Below is a small trained network, with its code and all its weights. Each question gives an input and a target symbol and asks what happens when units are switched off, that is, made to give their printed mean instead of their output.

import numpy as np


def w(rows, s, z=0):
    codes = np.array(rows[::2]) - 128.0
    scale = np.full(codes.shape[1], s)
    scale[-1] = z or s
    return codes * scale


def f(y):
    return np.maximum(y, 0)


def softmax(a):
    e = np.exp(a - a.max(-1, keepdims=True))
    return e / e.sum(-1, keepdims=True)


def log_softmax(a):
    a = a - a.max(-1, keepdims=True)
    return a - np.log(np.exp(a).sum(-1, keepdims=True))


def net(x, mask):
    ids = ['ΘΞΦΩαβγεζλμστ'.index(c) for c in x.split()]
    T = len(ids)
    res = E[ids] + P[:T]
    u = 0
    for l in range(2):
        q, k, v = (res @ M[l].T for M in (Q, K, V))
        z = softmax(np.where(np.tri(T) > 0, q @ k.T / 3**0.5, -1e9)) @ v
        res = res + np.where(mask[u], z, O[l][:, -1]) @ O[l][:, :-1]
        u += 1
        y = f(res @ A[l][:, :-1].T + A[l][:, -1])
        res = res + np.where(mask[u : u + 8], y, B[l][:, -1]) @ B[l][:, :-1]
        u += 8
    return log_softmax(res[-1] @ U[:, :-1].T + U[:, -1])


Q, K, V, O, A, B = {}, {}, {}, {}, {}, {}
E = w([
[171,166,48,53,165,114,174,131,97,133],'Θ',
[144,18,136,54,92,158,164,78,81,159],'Ξ',
[140,120,84,136,170,170,150,175,50,135],'Φ',
[61,87,172,158,106,202,140,123,252,197],'Ω',
[73,101,127,174,111,222,65,120,48,131],'α',
[51,127,183,185,223,109,183,94,102,145],'β',
[145,189,159,186,169,172,96,25,74,208],'γ',
[120,133,160,122,132,80,117,37,179,27],'ε',
[141,105,206,59,202,69,82,154,106,157],'ζ',
[142,194,120,96,85,57,108,179,50,88],'λ',
[137,219,118,182,49,196,140,124,101,147],'μ',
[161,152,241,224,128,142,137,144,36,138],'σ',
[81,133,160,222,255,171,218,170,92,91],'τ',
],0.021)
P = w([
[1,12,41,168,111,26,81,82,52,198],'0',
[123,111,39,126,139,100,63,164,139,145],'1',
[119,116,73,121,112,116,106,155,160,139],'2',
[118,135,80,131,121,121,112,164,166,129],'3',
[106,123,100,128,101,126,140,157,163,129],'4',
[103,132,103,133,94,132,153,157,168,124],'5',
[96,128,112,135,95,143,155,158,166,121],'6',
[83,121,118,137,80,144,175,152,166,118],'7',
[94,128,118,141,82,149,185,148,162,125],'8',
[85,128,124,143,82,154,184,153,165,126],'9',
[87,130,124,149,75,153,193,152,160,123],'10',
[88,127,122,154,82,162,200,152,162,123],'11',
[103,145,118,161,90,157,194,151,162,121],'12',
],0.0074)
Q[0] = w([
[78,153,84,145,179,138,113,134,186,177],'0.h1',
[165,95,2,63,75,161,90,179,146,91],'0.h1',
[102,62,83,89,123,186,116,122,173,130],'0.h1',
],0.0083)
K[0] = w([
[62,211,203,102,115,223,224,98,142,151],'0.h1',
[130,152,114,80,156,137,145,255,66,245],'0.h1',
[108,33,156,55,106,227,105,113,158,140],'0.h1',
],0.007)
V[0] = w([
[46,138,160,47,166,234,142,154,161,65],'0.h1',
[89,188,139,69,150,178,199,220,46,240],'0.h1',
[188,36,6,181,147,68,77,145,77,2],'0.h1',
],0.0032)
O[0] = w([
[129,132,87,109,152,113,82,153,178,119,209],'0.h1',
[52,2,105,97,144,97,142,79,37,156,253],'0.h1',
[50,102,171,140,59,165,175,122,161,119,197],'0.h1',
],0.0099,0.00065)
A[0] = w([
[105,176,142,135,177,94,102,57,106,137,136],'0.n1',
[143,54,90,118,95,95,53,2,91,154,134],'0.n2',
[116,65,110,23,139,1,84,83,98,73,99],'0.n3',
[101,121,77,117,99,137,179,131,52,42,109],'0.n4',
[122,204,122,67,138,95,143,136,93,67,140],'0.n5',
[165,161,91,104,136,222,171,165,211,98,3],'0.n6',
[9,161,40,98,179,94,164,109,184,170,164],'0.n7',
[103,86,125,74,202,47,106,181,95,177,112],'0.n8',
],0.0084,0.0052)
B[0] = w([
[115,165,91,163,192,161,191,49,62,104,176],'0.n1',
[136,157,123,30,168,206,106,184,167,113,215],'0.n2',
[143,2,101,227,185,11,102,57,72,154,219],'0.n3',
[170,141,59,138,158,150,70,112,135,134,254],'0.n4',
[93,63,80,123,107,149,56,165,159,80,190],'0.n5',
[49,136,66,119,36,90,90,194,124,161,168],'0.n6',
[171,66,104,168,101,150,126,49,138,121,220],'0.n7',
[133,113,135,40,12,64,219,209,190,139,218],'0.n8',
],0.0084,0.0072)
Q[1] = w([
[104,139,121,60,89,116,78,254,141,150],'1.h1',
[141,160,217,65,132,46,134,69,70,134],'1.h1',
[131,180,230,130,206,85,147,161,140,126],'1.h1',
],0.0092)
K[1] = w([
[123,106,129,88,81,119,50,188,153,119],'1.h1',
[156,85,131,140,149,92,116,128,51,200],'1.h1',
[121,94,189,195,184,132,120,169,94,246],'1.h1',
],0.011)
V[1] = w([
[72,175,37,38,66,94,174,253,135,216],'1.h1',
[129,127,75,55,75,179,95,151,144,109],'1.h1',
[102,117,133,198,191,136,118,210,157,198],'1.h1',
],0.0039)
O[1] = w([
[177,142,62,163,129,145,112,109,76,74,6],'1.h1',
[249,159,127,165,153,109,200,166,127,59,164],'1.h1',
[103,91,133,120,85,126,124,161,131,133,50],'1.h1',
],0.015,0.0024)
A[1] = w([
[47,139,191,114,132,78,45,85,178,85,188],'1.n1',
[126,165,61,107,67,40,201,158,102,56,206],'1.n2',
[104,192,98,114,88,144,122,228,143,240,74],'1.n3',
[169,186,169,170,114,254,33,176,88,78,53],'1.n4',
[160,115,114,220,84,231,99,147,58,220,95],'1.n5',
[91,164,228,143,191,183,150,182,94,126,88],'1.n6',
[143,15,77,137,196,141,106,155,49,112,96],'1.n7',
[71,214,176,242,142,56,114,61,32,67,253],'1.n8',
],0.0071,0.0035)
B[1] = w([
[201,162,144,137,170,120,234,108,71,148,181],'1.n1',
[95,235,128,103,162,68,78,87,110,160,207],'1.n2',
[183,108,65,130,241,138,148,127,28,84,165],'1.n3',
[181,83,210,197,117,105,93,36,110,140,185],'1.n4',
[112,146,176,29,46,81,137,139,187,174,199],'1.n5',
[94,98,96,128,170,140,110,152,231,134,166],'1.n6',
[127,167,187,197,133,190,132,197,148,136,248],'1.n7',
[78,1,103,40,64,203,91,126,107,99,182],'1.n8',
],0.0087,0.014)
U = w([
[147,116,72,129,81,115,113,116,210,119,198],'Θ',
[128,111,180,57,90,131,135,173,131,97,66],'Ξ',
[191,90,102,104,138,195,162,153,66,57,162],'Φ',
[190,156,83,217,169,135,125,43,116,156,48],'Ω',
[131,167,136,106,172,159,83,80,122,130,93],'α',
[61,166,149,208,138,159,153,147,164,82,145],'β',
[189,156,108,92,63,156,125,60,63,160,46],'γ',
[137,97,146,155,145,128,175,43,81,58,255],'ε',
[140,188,167,82,137,114,132,132,178,55,216],'ζ',
[129,170,184,145,147,63,119,118,121,146,110],'λ',
[136,254,149,141,84,174,186,175,106,182,73],'μ',
[145,144,202,209,108,152,101,91,132,119,67],'σ',
[96,128,97,139,115,149,69,125,103,65,244],'τ',
],0.0086,0.0036)

Each question gives the input, a string of symbols that net reads in full, and the target symbol t.
The units are the heads (3 rows each of Q, K, V and O) and the neurons (one row each of A and B). Each row of codes is followed by its name. A weight is (code - 128) times the scale printed after its matrix; where a second scale follows, it is the last column's (O, A, B and U).
mask holds one flag per unit, layer by layer, with each layer's heads first. A switched-off unit (its flag False) gives its mean, the last column of its rows in O or B, instead of its output. The means were averaged over made-up inputs and are rounded, as every weight is.
A unit's drop is (log p(t) with every unit on - log p(t) with that unit switched off) / (log p(t) with every unit on - log p(t) with every unit switched off).
The circuit of an input: a set's keep is (log p(t) with only the set's units on - log p(t) with every unit switched off) / (log p(t) with every unit on - log p(t) with every unit switched off). Starting from the 12 units with the biggest drops (on a tie, the unit counted first), units are removed one at a time, each time the one whose removal leaves the highest keep (on an exact tie, the one counted first), for as long as the keep stays at least 0.8.
units of the circuit, in order: the units of the circuit, biggest drop first
top k neurons: the k neurons with the biggest drops, biggest first
k most important neurons of layer l: the k neurons of layer l with the biggest drops, biggest first
drop when u is switched off: that unit's drop, to one decimal
input β σ ε τ τ γ γ, target γ: top neuron	0.n8
input τ σ γ Φ Ω α σ ε, target ε: units of the circuit, in order	1.n1, 0.n3
input α τ Ξ Θ ε Ω λ, target λ: top 2 neurons	0.n5, 0.n3
input Φ λ Ω σ λ ε Ω α ζ, target ζ: units of the circuit, in order	0.h1, 0.n3
input μ Ξ γ Ω ζ μ σ Ω Ξ μ λ μ ε, target ε: 4 most important neurons of layer 0	0.n8, 0.n2, 0.n1, 0.n4
input Θ ε Ω, target Ω: top 4 neurons	1.n3, 1.n1, 1.n5, 1.n8
input ζ ε μ λ γ α α β Φ Ξ, target Ξ: units of the circuit, in order	0.h1, 1.h1, 0.n2
input α μ ζ Ξ Ω Φ ε μ α γ, target γ: units of the circuit, in order	1.n7, 1.n5
input τ ζ ζ β β α ε β μ Ξ α λ, target λ: 2 most important neurons of layer 1	1.n8, 1.n1
input τ λ Θ α Φ ζ ζ, target λ: units of the circuit, in order	0.n3, 1.n2, 1.n8, 0.n8
input Θ μ ζ Ξ, target Φ: 3 most important neurons of layer 1	1.n2, 1.n5, 1.n4
input Ξ γ Φ α ε μ α Ξ α α, target α: 3 most important neurons of layer 0	0.n3, 0.n8, 0.n2
input Θ α μ α Ω σ, target Ξ: 2 most important neurons of layer 1	1.n8, 1.n5
input Φ Θ ζ σ ζ τ Φ, target μ: most important neuron of layer 0	0.n3
input α Ξ α Φ λ σ τ α β, target ε: 2 most important neurons of layer 0	0.n1, 0.n7
input Φ ε γ Θ β τ, target τ: top 2 neurons	0.n6, 1.n8
input α λ Ξ, target Φ: top 3 neurons	0.n2, 1.n2, 1.n5
input α σ β μ ε Ω Ξ Θ μ γ τ, target τ: 2 most important neurons of layer 0	0.n6, 0.n3
input Ω ε Ω Ξ σ τ α λ Θ, target Θ: 3 most important neurons of layer 0	0.n8, 0.n7, 0.n1
input Θ Φ ε ζ, target ζ: units of the circuit, in order	0.h1
input γ μ Ξ Ω μ γ ε λ α Ξ Ξ Θ, target Θ: 4 most important neurons of layer 0	0.n8, 0.n7, 0.n1, 0.n5
input α ε Ξ, target Ξ: 3 most important neurons of layer 0	0.n2, 0.n8, 0.n3
input γ γ α α μ α α, target σ: drop when 0.n3 is switched off	0.1
input α τ Θ α β α Φ β, target ε: drop when 0.n1 is switched off	0.2
input ε τ α, target α: drop when 0.h1 is switched off	2.3
